Below is a small trained network, with its code and all its weights. Each question gives an input and a class and asks what happens when units are switched off, that is, made to give their printed mean instead of their output.

import numpy as np


def w(rows, s, z=0):
    codes = np.array(rows[::2]) - 128.0
    scale = np.full(codes.shape[1], s)
    scale[-1] = z or s
    return codes * scale


def f(y):
    return np.maximum(y, 0)


def log_softmax(a):
    a = a - a.max(-1, keepdims=True)
    return a - np.log(np.exp(a).sum(-1, keepdims=True))


def net(x, mask):
    res = np.array(x, float).reshape(1, 8) / 4 @ E
    y = f(res @ A[0][:, :-1].T + A[0][:, -1])
    res = res + np.where(mask, y, B[0][:, -1]) @ B[0][:, :-1]
    return log_softmax(res[-1] @ U[:, :-1].T + U[:, -1])


A, B = {}, {}
E = w([
[154,153,45,103,218,107,128,124],'x0',
[35,144,110,126,111,34,123,169],'x1',
[70,244,110,132,92,207,203,154],'x2',
[93,105,239,149,113,87,148,71],'x3',
[155,156,233,149,161,87,241,111],'x4',
[151,199,138,72,120,33,92,71],'x5',
[198,71,179,104,101,75,34,255],'x6',
[109,61,165,2,113,142,216,155],'x7',
],0.0089)
A[0] = w([
[208,55,91,60,200,116,82,124,168],'n0',
[143,150,111,84,145,180,151,212,121],'n1',
[124,191,100,100,177,66,177,120,184],'n2',
[114,138,67,136,160,130,102,118,202],'n3',
[54,56,101,116,186,170,151,216,170],'n4',
[104,169,31,135,178,110,94,100,136],'n5',
[73,127,130,130,96,69,95,101,134],'n6',
[89,162,123,105,141,102,195,123,153],'n7',
[90,122,117,98,90,7,74,224,254],'n8',
[104,131,143,142,68,123,170,87,138],'n9',
[58,92,109,106,113,162,118,149,147],'n10',
[184,128,90,186,185,177,129,188,224],'n11',
[88,176,116,75,165,91,235,90,131],'n12',
[198,62,115,159,124,80,99,107,184],'n13',
[132,92,181,173,124,111,115,123,167],'n14',
[122,103,126,158,102,197,108,136,167],'n15',
[94,132,113,129,36,240,116,145,188],'n16',
[82,176,44,143,195,125,83,90,172],'n17',
[77,84,103,148,146,153,153,103,90],'n18',
],0.012,0.0036)
B[0] = w([
[177,45,137,116,225,169,154,113,239],'n0',
[133,244,26,104,203,124,159,171,183],'n1',
[90,122,178,120,144,142,94,112,205],'n2',
[100,107,126,185,109,133,83,94,184],'n3',
[156,105,141,131,128,103,183,66,198],'n4',
[104,69,150,184,150,121,68,177,208],'n5',
[144,142,125,86,158,105,117,168,177],'n6',
[121,155,147,98,154,160,120,107,195],'n7',
[145,146,79,123,126,17,124,221,253],'n8',
[141,113,141,155,139,165,132,120,179],'n9',
[122,130,119,127,131,150,195,87,169],'n10',
[192,166,108,126,191,198,140,99,206],'n11',
[105,155,154,35,120,199,140,108,234],'n12',
[141,133,122,112,175,115,129,143,213],'n13',
[84,156,114,97,133,146,130,150,182],'n14',
[146,162,121,84,104,128,156,119,174],'n15',
[147,237,117,76,140,138,168,50,203],'n16',
[116,86,132,186,92,83,61,174,218],'n17',
[106,109,136,137,83,101,145,104,167],'n18',
],0.012,0.016)
U = w([
[89,50,199,159,167,213,80,135,162],'0',
[53,175,128,64,48,54,76,227,59],'1',
[179,160,101,33,201,186,180,126,215],'2',
[104,152,52,230,76,128,56,154,187],'3',
[118,41,95,144,85,61,254,140,42],'4',
[157,39,161,154,119,67,56,217,147],'5',
[153,122,123,194,130,167,166,179,3],'6',
[119,138,185,63,66,207,156,32,87],'7',
],0.0086,0.0021)

Each question gives the input, the list of numbers given to net, and the class t.
The units are the neurons (one row each of A and B). Each row of codes is followed by its name. A weight is (code - 128) times the scale printed after its matrix; where a second scale follows, it is the last column's (A, B and U).
mask holds one flag per neuron, in row order. A switched-off neuron (its flag False) gives its mean, the last column of its row in B, instead of its output. The means were averaged over made-up inputs and are rounded, as every weight is.
A unit's drop is (log p(t) with every unit on - log p(t) with that unit switched off) / (log p(t) with every unit on - log p(t) with every unit switched off).
The circuit of an input: a set's keep is (log p(t) with only the set's units on - log p(t) with every unit switched off) / (log p(t) with every unit on - log p(t) with every unit switched off). Starting from the 12 units with the biggest drops (on a tie, the unit counted first), units are removed one at a time, each time the one whose removal leaves the highest keep (on an exact tie, the one counted first), for as long as the keep stays at least 0.8.
circuit, biggest first: the units of the circuit, biggest drop first
unit that matters most: the unit with the biggest drop
k most important neurons: the k neurons with the biggest drops, biggest first
drop when u is switched off: that unit's drop, to one decimal
input [7,-5,-4,-2,-1,5,1,-3], class 0: 3 most important neurons : n8, n0, n11
input [0,-2,6,6,6,5,6,6], class 7: circuit, biggest first : n0, n13, n12
input [-1,5,8,-4,-6,4,2,5], class 1: 2 most important neurons : n8, n0
input [-2,-3,-2,7,1,-7,1,6], class 7: unit that matters most : n8
input [-5,4,-7,8,6,4,-8,-7], class 7: 2 most important neurons : n8, n5
input [-5,-2,2,-1,0,1,-1,4], class 7: circuit, biggest first : n8, n0
input [-2,8,8,0,-4,-1,0,-6], class 3: 3 most important neurons : n12, n3, n5
input [-6,-6,5,6,2,-8,2,4], class 7: 2 most important neurons : n8, n0
input [2,2,1,5,5,6,2,-1], class 1: 2 most important neurons : n0, n11
input [-3,5,4,-8,1,3,-6,-2], class 0: 2 most important neurons : n8, n5
input [-6,6,5,-6,-6,2,-8,-1], class 7: 4 most important neurons : n16, n8, n10, n12
input [7,-5,-5,-2,-1,0,4,-8], class 5: 2 most important neurons : n17, n12
input [-3,4,-4,-2,3,-5,-5,-4], class 0: 2 most important neurons : n8, n1
input [-2,5,-2,8,-2,5,7,4], class 1: circuit, biggest first : n8
input [3,-7,4,0,-2,7,-8,1], class 0: 2 most important neurons : n5, n17
input [-2,-3,7,-3,-2,7,-3,-6], class 3: drop when n0 is switched off : 0.1
input [8,-8,2,-2,8,1,-6,-2], class 7: drop when n12 is switched off : 0.5
input [7,4,4,-4,2,0,-2,1], class 0: drop when n5 is switched off : 0.2
